Below is a small trained network, with its code and all its weights. Each question gives an input and a class and asks what happens when units are switched off, that is, made to give their printed mean instead of their output.

import numpy as np


def w(rows, s, z=0):
    codes = np.array(rows[::2]) - 128.0
    scale = np.full(codes.shape[1], s)
    scale[-1] = z or s
    return codes * scale


def f(y):
    return np.maximum(y, 0)


def log_softmax(a):
    a = a - a.max(-1, keepdims=True)
    return a - np.log(np.exp(a).sum(-1, keepdims=True))


def net(x, mask):
    res = np.array(x, float).reshape(1, 5) / 4 @ E
    y = f(res @ A[0][:, :-1].T + A[0][:, -1])
    res = res + np.where(mask, y, B[0][:, -1]) @ B[0][:, :-1]
    return log_softmax(res[-1] @ U[:, :-1].T + U[:, -1])


A, B = {}, {}
E = w([
[2,133,45,28,181,166,175,118],'x0',
[136,176,111,139,140,136,118,147],'x1',
[80,212,87,189,45,9,188,68],'x2',
[85,195,251,61,99,115,158,192],'x3',
[234,95,100,84,189,33,186,210],'x4',
],0.0066)
A[0] = w([
[113,167,215,63,139,126,161,167,112],'neuron 0',
[213,87,89,76,173,46,218,205,33],'neuron 1',
[175,77,2,163,180,133,72,72,147],'neuron 2',
[220,78,198,184,90,111,60,143,89],'neuron 3',
[94,116,96,137,96,72,198,86,252],'neuron 4',
[151,55,159,74,205,225,33,189,85],'neuron 5',
[62,141,170,152,82,206,31,65,69],'neuron 6',
[69,109,75,52,176,145,174,121,122],'neuron 7',
[78,122,69,65,162,170,178,133,81],'neuron 8',
[117,167,215,67,88,126,165,176,109],'neuron 9',
[80,145,132,166,79,206,101,81,187],'neuron 10',
],0.0078,0.0027)
B[0] = w([
[93,68,152,190,142,164,166,154,207],'neuron 0',
[204,124,121,31,164,157,169,83,237],'neuron 1',
[70,79,206,171,107,209,173,171,236],'neuron 2',
[122,172,182,141,187,111,54,100,222],'neuron 3',
[100,147,119,138,73,107,117,162,220],'neuron 4',
[93,113,20,185,62,1,153,132,255],'neuron 5',
[230,119,83,41,151,133,163,84,237],'neuron 6',
[104,195,212,138,161,102,46,98,220],'neuron 7',
[125,170,185,145,181,117,70,112,207],'neuron 8',
[85,98,125,168,118,176,166,121,208],'neuron 9',
[202,140,113,77,122,131,153,135,228],'neuron 10',
],0.0085,0.0078)
U = w([
[189,116,93,39,160,161,174,82,97],'0',
[113,162,190,153,181,97,4,97,85],'1',
[90,126,32,177,82,23,155,139,118],'2',
[88,72,162,188,131,255,190,167,88],'3',
[129,131,119,116,119,130,108,157,254],'4',
],0.01,0.006)

Each question gives the input, the list of numbers given to net, and the class t.
The units are the neurons (one row each of A and B). Each row of codes is followed by its name. A weight is (code - 128) times the scale printed after its matrix; where a second scale follows, it is the last column's (A, B and U).
mask holds one flag per neuron, in row order. A switched-off neuron (its flag False) gives its mean, the last column of its row in B, instead of its output. The means were averaged over made-up inputs and are rounded, as every weight is.
A unit's drop is (log p(t) with every unit on - log p(t) with that unit switched off) / (log p(t) with every unit on - log p(t) with every unit switched off).
The circuit of an input: a set's keep is (log p(t) with only the set's units on - log p(t) with every unit switched off) / (log p(t) with every unit on - log p(t) with every unit switched off). Starting from all 11 units, units are removed one at a time, each time the one whose removal leaves the highest keep (on an exact tie, the one counted first), for as long as the keep stays at least 0.8.
circuit, biggest first: the units of the circuit, biggest drop first
most important unit: the unit with the biggest drop
k most important neurons: the k neurons with the biggest drops, biggest first
drop of u: that unit's drop, to one decimal
input [-2,2,3,8,5], class 3: 2 most important neurons : (neuron 0; neuron 9)
input [-8,-7,-4,-3,4], class 1: most important unit : neuron 3
input [-7,-3,6,-8,0], class 3: 4 most important neurons : (neuron 2; neuron 5; neuron 7; neuron 8)
input [2,-3,-3,-5,3], class 3: 2 most important neurons : (neuron 2; neuron 6)
input [0,-2,-5,2,-4], class 2: 2 most important neurons : (neuron 5; neuron 1)
input [7,1,-3,7,-5], class 1: 3 most important neurons : (neuron 7; neuron 8; neuron 2)
input [-5,5,3,7,2], class 3: circuit, biggest first : (neuron 9; neuron 0)
input [-8,0,7,-7,6], class 1: 3 most important neurons : (neuron 3; neuron 5; neuron 6)
input [-1,-2,7,-5,8], class 0: 2 most important neurons : (neuron 1; neuron 5)
input [-6,-7,-7,4,-7], class 0: 3 most important neurons : (neuron 6; neuron 10; neuron 7)
input [-5,-1,-1,-6,4], class 3: 2 most important neurons : (neuron 2; neuron 7)
input [6,5,-8,4,-2], class 2: 2 most important neurons : (neuron 5; neuron 3)
input [6,-6,-5,6,3], class 1: 2 most important neurons : (neuron 7; neuron 8)
input [6,-7,5,-8,8], class 0: 2 most important neurons : (neuron 1; neuron 0)
input [-4,-2,-7,3,4], class 2: most important unit : neuron 5
input [-7,3,-4,8,5], class 3: drop of neuron 6 : 0.2
input [7,-2,0,7,-4], class 1: drop of neuron 1 : 0.2
input [2,-1,2,7,-5], class 3: drop of neuron 0 : 0.7
